Here is a tiny trained network, its code and every weight. The questions are about switching its units off for an input and a class, where a switched-off unit gives its printed mean instead of its output.

import numpy as np


def w(rows, s, z=0):
    codes = np.array(rows[::2]) - 128.0
    scale = np.full(codes.shape[1], s)
    scale[-1] = z or s
    return codes * scale


def norm(h):
    return h / np.sqrt((h * h).mean(-1, keepdims=True) + 1e-5)


def f(y):
    return np.maximum(y, 0)


def log_softmax(a):
    a = a - a.max(-1, keepdims=True)
    return a - np.log(np.exp(a).sum(-1, keepdims=True))


def net(x, mask):
    res = np.array(x, float).reshape(1, 6) / 4 @ E
    u = 0
    for l in range(2):
        y = f(norm(res) @ A[l][:, :-1].T + A[l][:, -1])
        res = res + np.where(mask[u : u + 3], y, B[l][:, -1]) @ B[l][:, :-1]
        u += 3
    return log_softmax(norm(res)[-1] @ U[:, :-1].T + U[:, -1])


A, B = {}, {}
E = w([
[137,121,102,152,155,64,102,51,82],'x0',
[189,175,153,68,198,115,164,167,147],'x1',
[122,38,126,69,133,82,101,76,203],'x2',
[117,117,164,135,188,151,2,137,140],'x3',
[228,35,147,189,137,138,171,110,94],'x4',
[196,150,148,102,95,79,62,119,118],'x5',
],0.0099)
A[0] = w([
[99,94,97,72,65,72,152,139,154,103],'0.n0',
[253,94,134,43,107,59,218,192,150,68],'0.n1',
[178,86,139,52,142,83,167,143,141,4],'0.n2',
],0.0069,0.0037)
B[0] = w([
[110,126,124,119,147,184,177,18,163,201],'0.n0',
[164,171,40,172,101,152,9,190,137,252],'0.n1',
[129,127,163,102,173,197,185,165,149,172],'0.n2',
],0.013,0.0044)
A[1] = w([
[121,100,95,56,179,67,95,146,168,3],'1.n0',
[74,64,117,140,131,127,255,31,193,14],'1.n1',
[207,178,139,23,108,156,163,231,174,86],'1.n2',
],0.0067,0.00047)
B[1] = w([
[110,254,149,139,101,132,153,137,113,186],'1.n0',
[161,65,178,251,169,19,216,95,42,251],'1.n1',
[31,165,218,132,155,229,141,182,219,254],'1.n2',
],0.011,0.0048)
U = w([
[189,39,125,250,91,3,230,14,28,5],'0',
[69,163,117,138,98,229,74,215,189,251],'1',
],0.0063,0.0011)

Each question gives the input, the list of numbers given to net, and the class t.
The units are the neurons (one row each of A and B). Each row of codes is followed by its name. A weight is (code - 128) times the scale printed after its matrix; where a second scale follows, it is the last column's (A, B and U).
mask holds one flag per neuron, layer by layer. A switched-off neuron (its flag False) gives its mean, the last column of its row in B, instead of its output. The means were averaged over made-up inputs and are rounded, as every weight is.
A unit's drop is (log p(t) with every unit on - log p(t) with that unit switched off) / (log p(t) with every unit on - log p(t) with every unit switched off).
The circuit of an input: a set's keep is (log p(t) with only the set's units on - log p(t) with every unit switched off) / (log p(t) with every unit on - log p(t) with every unit switched off). Starting from all 6 units, units are removed one at a time, each time the one whose removal leaves the highest keep (on an exact tie, the one counted first), for as long as the keep stays at least 0.8.
circuit, biggest first: the units of the circuit, biggest drop first
k most important neurons: the k neurons with the biggest drops, biggest first
k most important neurons of layer l: the k neurons of layer l with the biggest drops, biggest first
drop of u: that unit's drop, to one decimal
input [1,-2,6,2,-3,7], class 0: circuit, biggest first : 1.n2
input [6,4,8,4,8,2], class 1: circuit, biggest first : 1.n1, 0.n1
input [-3,-7,5,0,-6,5], class 0: 2 most important neurons : 0.n0, 0.n1
input [-6,-4,4,-1,8,1], class 1: circuit, biggest first : 0.n1, 1.n1
input [-3,-2,5,-6,-3,3], class 0: 2 most important neurons : 0.n0, 1.n1
input [3,-8,-8,-6,-8,-3], class 0: 2 most important neurons of layer 1 : 1.n2, 1.n0
input [4,7,-1,6,6,-1], class 1: 2 most important neurons : 1.n1, 0.n0
input [7,-1,1,4,-2,-7], class 0: 2 most important neurons : 0.n1, 1.n2
input [3,-2,0,-5,-8,3], class 0: drop of 0.n0 : 0.1
input [0,4,-5,-7,8,-8], class 1: drop of 1.n1 : 0.6
input [-2,-8,6,-2,-7,-6], class 0: drop of 1.n1 : 0.2
